Below is a small trained network, with its code and all its weights. Each question gives an input and a class and asks what happens when units are switched off, that is, made to give their printed mean instead of their output.

import numpy as np


def w(rows, s, z=0):
    codes = np.array(rows[::2]) - 128.0
    scale = np.full(codes.shape[1], s)
    scale[-1] = z or s
    return codes * scale


def f(y):
    return np.maximum(y, 0)


def log_softmax(a):
    a = a - a.max(-1, keepdims=True)
    return a - np.log(np.exp(a).sum(-1, keepdims=True))


def net(x, mask):
    res = np.array(x, float).reshape(1, 5) / 4 @ E
    y = f(res @ A[0][:, :-1].T + A[0][:, -1])
    res = res + np.where(mask, y, B[0][:, -1]) @ B[0][:, :-1]
    return log_softmax(res[-1] @ U[:, :-1].T + U[:, -1])


A, B = {}, {}
E = w([
[78,2,135,222,211,117,126,65,80,88],'x0',
[56,163,214,57,195,221,118,167,130,82],'x1',
[120,202,214,158,160,104,19,91,19,88],'x2',
[109,186,125,201,192,117,166,140,148,95],'x3',
[46,142,119,128,113,151,241,3,160,39],'x4',
],0.0091)
A[0] = w([
[246,160,108,102,42,53,134,176,101,219,236],'neuron 1',
[146,91,88,137,130,38,124,156,102,161,144],'neuron 2',
[122,201,149,97,148,186,115,163,71,141,197],'neuron 3',
[95,118,83,105,102,139,192,78,164,118,138],'neuron 4',
[131,113,127,137,144,99,166,61,126,72,103],'neuron 5',
[126,99,163,124,191,135,72,158,88,135,130],'neuron 6',
[131,159,27,155,64,112,156,107,153,154,223],'neuron 7',
[144,173,179,78,151,161,83,149,121,105,199],'neuron 8',
[202,171,94,112,67,141,51,147,86,206,147],'neuron 9',
[101,146,69,118,71,179,229,123,193,132,131],'neuron 10',
[174,83,137,111,81,139,164,172,147,172,138],'neuron 11',
[110,76,135,141,191,216,109,146,76,108,223],'neuron 12',
[120,146,160,105,164,135,99,193,121,86,83],'neuron 13',
[135,141,171,143,116,103,153,124,128,127,49],'neuron 14',
[82,142,124,69,109,152,186,114,145,135,125],'neuron 15',
[95,186,115,129,121,159,156,167,145,104,143],'neuron 16',
[129,145,158,142,36,120,167,135,115,133,127],'neuron 17',
[125,213,212,127,192,182,133,168,125,98,85],'neuron 18',
[114,137,135,125,114,121,154,77,83,92,148],'neuron 19',
[85,180,165,148,170,158,128,50,130,72,158],'neuron 20',
[107,120,103,169,131,166,155,147,121,171,69],'neuron 21',
[77,129,104,130,89,122,173,27,109,104,119],'neuron 22',
[184,28,102,158,117,89,79,140,134,180,191],'neuron 23',
[97,130,170,162,208,123,127,121,107,85,254],'neuron 24',
[145,198,187,66,87,117,59,180,102,111,89],'neuron 25',
[180,58,91,14,71,172,187,146,212,120,185],'neuron 26',
[87,108,155,136,138,115,114,20,51,91,162],'neuron 27',
],0.011,0.0062)
B[0] = w([
[241,162,77,100,153,193,8,125,233,110,251],'neuron 1',
[195,113,68,215,184,135,92,102,120,149,176],'neuron 2',
[91,117,205,64,74,104,115,193,199,172,195],'neuron 3',
[135,141,160,102,210,132,155,89,63,54,189],'neuron 4',
[130,77,159,117,91,128,152,66,109,66,175],'neuron 5',
[105,68,125,130,90,53,126,158,78,226,187],'neuron 6',
[167,209,86,100,206,111,112,91,132,68,203],'neuron 7',
[101,121,197,61,59,140,103,210,115,190,197],'neuron 8',
[222,108,151,97,101,160,60,120,189,180,216],'neuron 9',
[167,134,152,70,216,78,149,100,48,123,209],'neuron 10',
[153,179,70,165,164,204,148,141,95,194,184],'neuron 11',
[54,70,138,197,81,83,141,130,74,188,206],'neuron 12',
[90,142,132,133,151,107,122,196,175,195,169],'neuron 13',
[91,119,134,99,120,115,128,92,129,134,131],'neuron 14',
[108,145,222,90,187,111,137,151,106,88,175],'neuron 15',
[122,172,114,84,131,65,134,175,114,98,166],'neuron 16',
[210,147,142,95,137,140,117,100,119,103,155],'neuron 17',
[2,144,130,96,116,110,196,206,189,139,195],'neuron 18',
[134,147,142,132,94,155,130,118,187,51,171],'neuron 19',
[37,137,97,125,19,134,195,120,196,42,206],'neuron 20',
[131,124,66,133,146,103,110,75,75,112,140],'neuron 21',
[174,92,163,122,121,201,205,59,122,70,195],'neuron 22',
[163,89,36,247,130,147,104,140,64,180,206],'neuron 23',
[79,90,157,166,79,39,164,138,178,98,210],'neuron 24',
[154,75,231,29,57,156,63,88,164,196,198],'neuron 25',
[121,199,147,71,185,206,167,157,4,183,235],'neuron 26',
[147,60,146,196,16,163,131,71,132,93,210],'neuron 27',
],0.0076,0.02)
U = w([
[98,122,62,177,136,200,150,167,46,202,123],'0',
[101,36,98,236,129,55,118,111,79,161,175],'1',
[192,167,34,180,182,149,100,117,162,106,88],'2',
[163,130,137,61,81,152,67,145,180,175,138],'3',
[96,183,62,97,195,3,186,127,166,93,220],'4',
[90,99,137,154,58,139,178,35,142,27,209],'5',
[116,160,133,68,221,145,173,113,54,96,156],'6',
[1,129,142,116,84,93,173,198,170,114,1],'7',
],0.0096,0.0023)

Each question gives the input, the list of numbers given to net, and the class t.
The units are the neurons (one row each of A and B). Each row of codes is followed by its name. A weight is (code - 128) times the scale printed after its matrix; where a second scale follows, it is the last column's (A, B and U).
mask holds one flag per neuron, in row order. A switched-off neuron (its flag False) gives its mean, the last column of its row in B, instead of its output. The means were averaged over made-up inputs and are rounded, as every weight is.
A unit's drop is (log p(t) with every unit on - log p(t) with that unit switched off) / (log p(t) with every unit on - log p(t) with every unit switched off).
The circuit of an input: a set's keep is (log p(t) with only the set's units on - log p(t) with every unit switched off) / (log p(t) with every unit on - log p(t) with every unit switched off). Starting from the 12 units with the biggest drops (on a tie, the unit counted first), units are removed one at a time, each time the one whose removal leaves the highest keep (on an exact tie, the one counted first), for as long as the keep stays at least 0.8.
units of the circuit, in order: the units of the circuit, biggest drop first
most important unit: the unit with the biggest drop
k most important neurons: the k neurons with the biggest drops, biggest first
drop when u is switched off: that unit's drop, to one decimal
input [1,3,7,5,-8], class 7: units of the circuit, in order -> neuron 18
input [-4,-5,2,7,4], class 4: units of the circuit, in order -> neuron 7; neuron 9
input [3,2,3,7,-8], class 7: 2 most important neurons -> neuron 18; neuron 3
input [4,5,4,-6,3], class 5: 2 most important neurons -> neuron 27; neuron 26
input [2,2,0,-5,-2], class 0: units of the circuit, in order -> neuron 1; neuron 25
input [-8,-2,6,0,7], class 5: 2 most important neurons -> neuron 20; neuron 22
input [2,6,8,-3,-8], class 7: 2 most important neurons -> neuron 18; neuron 1
input [6,4,1,-5,0], class 1: 2 most important neurons -> neuron 12; neuron 6
input [5,3,1,-1,0], class 5: 2 most important neurons -> neuron 23; neuron 27
input [-2,-6,-2,8,2], class 2: 2 most important neurons -> neuron 26; neuron 18
input [3,0,-7,-5,-1], class 0: 2 most important neurons -> neuron 23; neuron 11
input [8,7,4,-3,2], class 7: drop when neuron 18 is switched off -> 0.3
input [1,-1,6,-3,1], class 5: drop when neuron 27 is switched off -> 0.1
input [4,2,-2,-2,-8], class 1: most important unit -> neuron 26
input [5,-2,-2,-2,-7], class 1: drop when neuron 6 is switched off -> 0.2
